In the rows, zero is written as 128.
[140 129 154 160 106 107 149 122 104 159 127 107 126 127 110 157 105  90
 119 183 150 131 163 142 118 123 113 105 133 157 181 121 117] -> 7
[137 146 105  96 146 145 131 139 133 146 182 174 135 146 177 109 129 195
 197  89 144 117  74 141 137 129 113 114 150 119 120  80 188] -> 2
[109 119  92 141 144 105  91 127 121 113 131 143 127 122 106 102 131 135
 139  81 110 129  90  78 155 105 155 151 102 140 103 149 103] -> 7
[180 105 101  75 179 141  94 144 104 166 172 164 130 176 158  98 130 166
 203  11 124 104  94 110 155 134 126 114 112 120 118  90 150] -> 0
[127 133 154 140 120 125 167 126 127 146 164 102 144 138 172 157  95 108
 180 151 136  94 137 148 165  88  83 109 139 159 179  88 152] -> 2
[140 105  96 114 136 148  65 147 105 143 126 146 102 157 137  87 165 163
 151  46  52 111  96  90 150 135 153 145 116 118  83 135 124] -> 2
[124 143 180 190  56 120 161 138 114 107  77  85  93 116  55 164 116 100
  56 200  93 138 175 112  85 141 135  95 157 113 184 174 118] -> 4
[146 131  92 123 138 126 100 149 117 190 134 155 127 145 117 109 146 146
 121 111 174 161 127 132  64 147 147  97 119 129 131 147 123] -> 2
[109 128 133 128 137 124 110 113 132  98 127 117 135 139 151 136 112 110
 161  71  78  71 121  95 203  90 114 155 108 141 131 127 127] -> 9
[ 49 142 129 169 110 109 180 108 168  39 117 100 154  70 131 163 107  98
 118 189 132 127 100 109 164  84 126 166 126 140 114 164 124] -> 5
[145 139 123 136 126 115 132 150 109 173 147 133 125 129 114 141 110 144
 144 163 181 172 131 137  71 134 143  68 124 128 175 127 152] -> 1
[152  77 143 113 125 146 110 146  98 124 116 102 110 114 183 155 173  53
 109 182 117 122 183 171 131 153 110 144 126 156 118 113  70] -> 0
[ 97 126 155 162 100 111 174  99 152 103 127  81 149 134 140 156  98  59
 112 164 149  98 166 149 152  76  81 140 121 175 175 123 119] -> 2
[ 78 115 137 150 105 129 156  78 172  29 104  90 124 169 109 144 106  85
 117  91  84 103 120  96 193  88 100 177 105 132 154 143 155] -> 1
[156 110 121  85 139 145  99 143 112 127 147 173 108 159 134 105 151 157
 153  60 117 116 117 128 118 151 139 122 133 121 100 108 137] -> 4
[129 114  70 104 170 130  83 170 108 121 154 163 133  79 169  94 159 165
 160  99 119 146  76 103 130 124 173 137 114 116  61 130 105] -> 0
[152 101 143  90 120 141 129  92 138  98 149 174 105 170 161  94 158 129
 120  81  98  77 120 177 166 159  89 176 157 141  78  60 138] -> 7
[114 142  75 132 167 110  93 164 121 167 139 142 157 110 129 146 124 147
 173 124 160 166  83 100 111 112 174 116  98 124 125 168 104] -> 6
[147 121 153 115 140 121 129 115 131 140 140 123 136 140 155 112 139 126
 137 113 151 112 130 144 139 128 117 119 118 149 118 102 129] -> 3
[136 127 146 128 130 108 154 122 125 150 156 131 156 122 165 161  93  86
 145 169 164 108 151 184 128  98 102 123 128 163 143  91 103] -> 6
[111  94 104 119 147 121  63 136 118 140 101 111 133 117 157 130 164  57
 107 135 147 129 165 131 123 123 139 159  70 176 101 170  48] -> 9
[115 117  86 154 124 105  81 152  97 130 110 138 116  96  74  93 124 140
  97 114  99 176 116  72  86 105 196 117  92 122 104 182  99] -> 1
[112 139 136 157  91 114 152 109 144 106  81 138 113 117  69 152 136 111
  38 173 151 157 148 134  62 158 143 130 136 110 128 178 118] -> 5
[ 92 155  90 109 152 138 103 133 158  74 143 167 133 104 175 107 151 183
 165  85 102 110  56 104 173 130 140 165 135 102  75 127 152] -> 9
[154 161 131 149 108 115 139 156 117 187 119 152 117 110 105 143 131 152
  87 193 162 164 132 163  42 176 149  84 162  99 139 138 116] -> 6
[ 98 130 159 172  73 110 174  65 166  34  94 117 113 142  87 144 112  75
  50 149  96  91 155 134 161 114  88 188 147 136 146 125 128] -> 7
[132 131  91 107 154 126  64 131 127 129 131 182 116 135 127  71 145 178
 128  24  91  99  91  93 136 135 157 145 113 110  68 136 120] -> 9
[103 138 124 143 135 117 147 128 123 114 140 123 149 127 126 172  86 131
 191 125 123 125  98  87 165  83 138 121 105 132 149 147 157] -> 5
[ 75  86 103 121 143 137 120 131 157  44 120  91 140  60 201 128 181  58
 106 178 133 121 120 144 170 114 119 207 107 167  72 141  55] -> 0
[172  87 154 108 105 165 101 131 110 145 114 136  85 118 163  99 187 116
  86 148  70  93 164 185 114 193 121 159 161 139  79 103  98] -> 8
[154 124 130  90 179 130 109 146 116 182 173 124 155 147 193 139 139 139
 221 119 194 135 108 144 144 126 120  92  99 157 139  94 145] -> 3
[114 143 140 138 119 136 170  88 166  94 143 128 151 137 138 137  91 125
 146 119 136  86 121 142 161  97  93 156 136 138 163 109 176] -> 8
[130 120 168 187  78 107 140 126  97 145 105  84 110 120  90 120  97  96
  82 140  51  89 171 104 137  90 120 111 137 148 151 143 101] -> 2
[136 111 140 124 107 144 131  93 146 100 120 135 101 188 128 100 141 129
 104  52  66  70 130 128 161 137  96 161 141 121 113 108 148] -> 2
[157  94 102  99 144 147  68 150 103 151 124 144  91 172 126 105 170 151
 149  66  96 149 114 106 117 169 157 119 108 114 105 135 132] -> 1
[164 105 120 107 143 153  89 135 117 171 129 138 115 152 137 105 153 144
 148  78 109 108 130 129 127 163 134 134 124 131 120 126 131] -> 8
[144 183 133 156 119 126 150 156 104 165 143 147 125 131 114 159  88 204
 186 122  76 122  68  94 138 122 154  84 159  76 158 125 183] -> 6
[116 112 107 141 119 125  98 142 115 133 117 125 122 107 134 116 153 103
  99 146 117 139 144 128 106 118 143 141 116 149 106 152  87] -> 2
[141 131 137 138 101 115 134 133 117 140 109 137 118 121  87 152 134  85
  65 180 200 171 185 159  29 140 144  96 121 146 167 158  95] -> 4
[109 140 138 167 104 127 145 144 117 117 118  86 116 118 114 164 110 124
 145 181 109 157 122 101 129 117 137  99 128 118 181 151 156] -> 1
[ 87 149 150 169  97 107 197  87 158  76 115 119 150 124 100 176  76  93
 104 171 157 121 137 129 131  89 110 135 124 138 162 148 152] -> 5
[166 133 118 112 155 101 100 127 108 186 149 170 149 135 115  89 120 157
 129  80 183 144 123 128  84 114 159  89  96 143 108 123 125] -> 3
[133 143  77 120 153 110  95 155 105 165 164 184 140  94 128  98 131 182
 162 131 171 169  76 124  95 131 172 109 124 133  99 128 127] -> 7
[ 81 173  96 169 121 144 129 131 148  77 119 125 140  80  99 113 106 199
 162 102  65 130  45  53 167 103 169 144 143  89 133 172 177] -> 8
[131 132 145 132 120 122 153 122 137 139 133 124 140 135 155 165 120  92
 127 170 154 120 143 174 122 131 106 130 137 144 145 112 111] -> 6
[110 129 129 112 112 139 146 121 154  65 130 148 120 132 135 136 147 123
 114 137 149 130 123 147 115 143 117 146 143 127 121 128 138] -> 4
[147 155 167 149  95 117 149 101 139 137 105 140 106 149  95 116 111 132
  65 105 108  86 160 134 109 151 104 113 160 106 153 120 142] -> 9
[135 137  69 108 146 136  79 144 123 134 130 194 111 137 112  97 175 193
 132  85 130 169  67 107 102 174 172 142 133  97  82 144 141] -> 7
[136 131 144 132 133 117 128 119 134 132 125 119 133 131 135 117 142 128
 120 124 148 129 128 127 126 128 131 120 117 139 117 130 128] -> 3
[140 162  90 142 130 124 105 152 104 167 126 167 118 132  85 136 128 187
 147 127 139 177  84  93  91 154 172  98 134  93 151 154 161] -> 7
[141 115 160 131 112 130 141 119 115 129 120 120 111 158 117 147 116 128
 144 103  83  96 131 115 157 135 120 123 132 125 127 125 145] -> 5
[104  98 143 122 126 103 155 102 146  87 151 134 149  98 165 129 121  79
 113 159 161 101 145 172 142  99 106 157 121 181  79 110  93] -> 5
[120 107 106 126 143 127  97 150 104 156 147 116 141 122 166 134 130  99
 171 135 132 128 133 125 141  89 130 128  96 171 128 131 101] -> 2
[175  94 143  94 133 123 122  96 127 165 147 162 119 195 142 117 146  94
 113  96 185 110 169 189 111 164  86 129 133 169 136  73 118] -> 7
[152  99 171  80 130 150 153 114 134 115 161 120 129 193 189 177 128  78
 190 122 166  89 166 185 163 130  66 128 131 168 179  67 150] -> 4
[120  82 125  98 117 163 105 116 145  90 120 127 103 142 193 105 197  89
 101 129  88 103 143 178 150 160  93 192 142 149  71 104  97] -> 2
[117 133 171 165  72 130 178  96 144  84  95  92 102 147  95 159 111  92
  70 176 104 127 162 142 118 139 101 124 151 115 183 133 157] -> 1
[119 109 121 144 115 131  95 137 109 104 112 121  97 112 126 115 167 130
 118 134  63 123 109 103 159 149 142 158 139 130  90 141 101] -> 7
[151 129  67 119 168 126  65 189  95 225 146 159 147  79 135 110 149 168
 164 150 194 191 112 123  50 144 197  94 100 139 118 166 105] -> 8
[140 119 138 107 138 127 148 109 139 155 136 134 145 180 130 173 113  98
 152 128 208 136 150 157 108 141 102 110 110 148 172 123 150] -> 5
[130 140 162 146 102 125 174 109 128 122 142 119 129 141 142 171 106 105
 142 187 146 116 140 162 148 127  86 122 157 146 183  89 157] -> 7
[133 110 126 129 128 124 136 127 122 106 129 129 128 107 147 128 132  98
 103 141 124 117 139 141 128 119 123 138 125 135 116 119 102] -> 0
[118 117  54  97 179 142  65 156 137 144 150 170 143  82 155  71 167 179
 160  84 153 148  71 114 111 145 177 156 106 133  60 149 108] -> 8
[ 80 166  98 153 125 130 155  85 180  54 136 149 160 109  98  96  85 180
 141  57 102  98  54  82 173  80 142 166 133 111 125 151 183] -> 8
[184  84 118  93 141 146  82 156  96 168 124 152  94 130 155  99 189 129
  96 114 124 134 154 160  84 196 138 122 139 120  85 111  86] -> 0
[141 153  91 146 141 119 127 132 130 129 122 159 126 149  70 104 109 187
 122  41 111 136  79  59 112 123 164 109 123  69 141 159 168] -> 0
[138 122 151 158  82 141 131 130 120 148  86  97  94 149 107 143 155  96
  66 171 102 134 174 141  90 165 112 119 149 125 160 149 115] -> 2
[162 128 222 190  42 116 175  83 134 110  76  86  87 180  64 124 133 129
  24 171  50  78 168 152 119 174 102 105 184 104 146 154 165] -> 3
[134 124 110 125 156 107 103 167  86 159 189 148 136  80 168  97 123 172
 211 120 114 118  74 104 167  97 152 112 130 157  92  90 119] -> 7
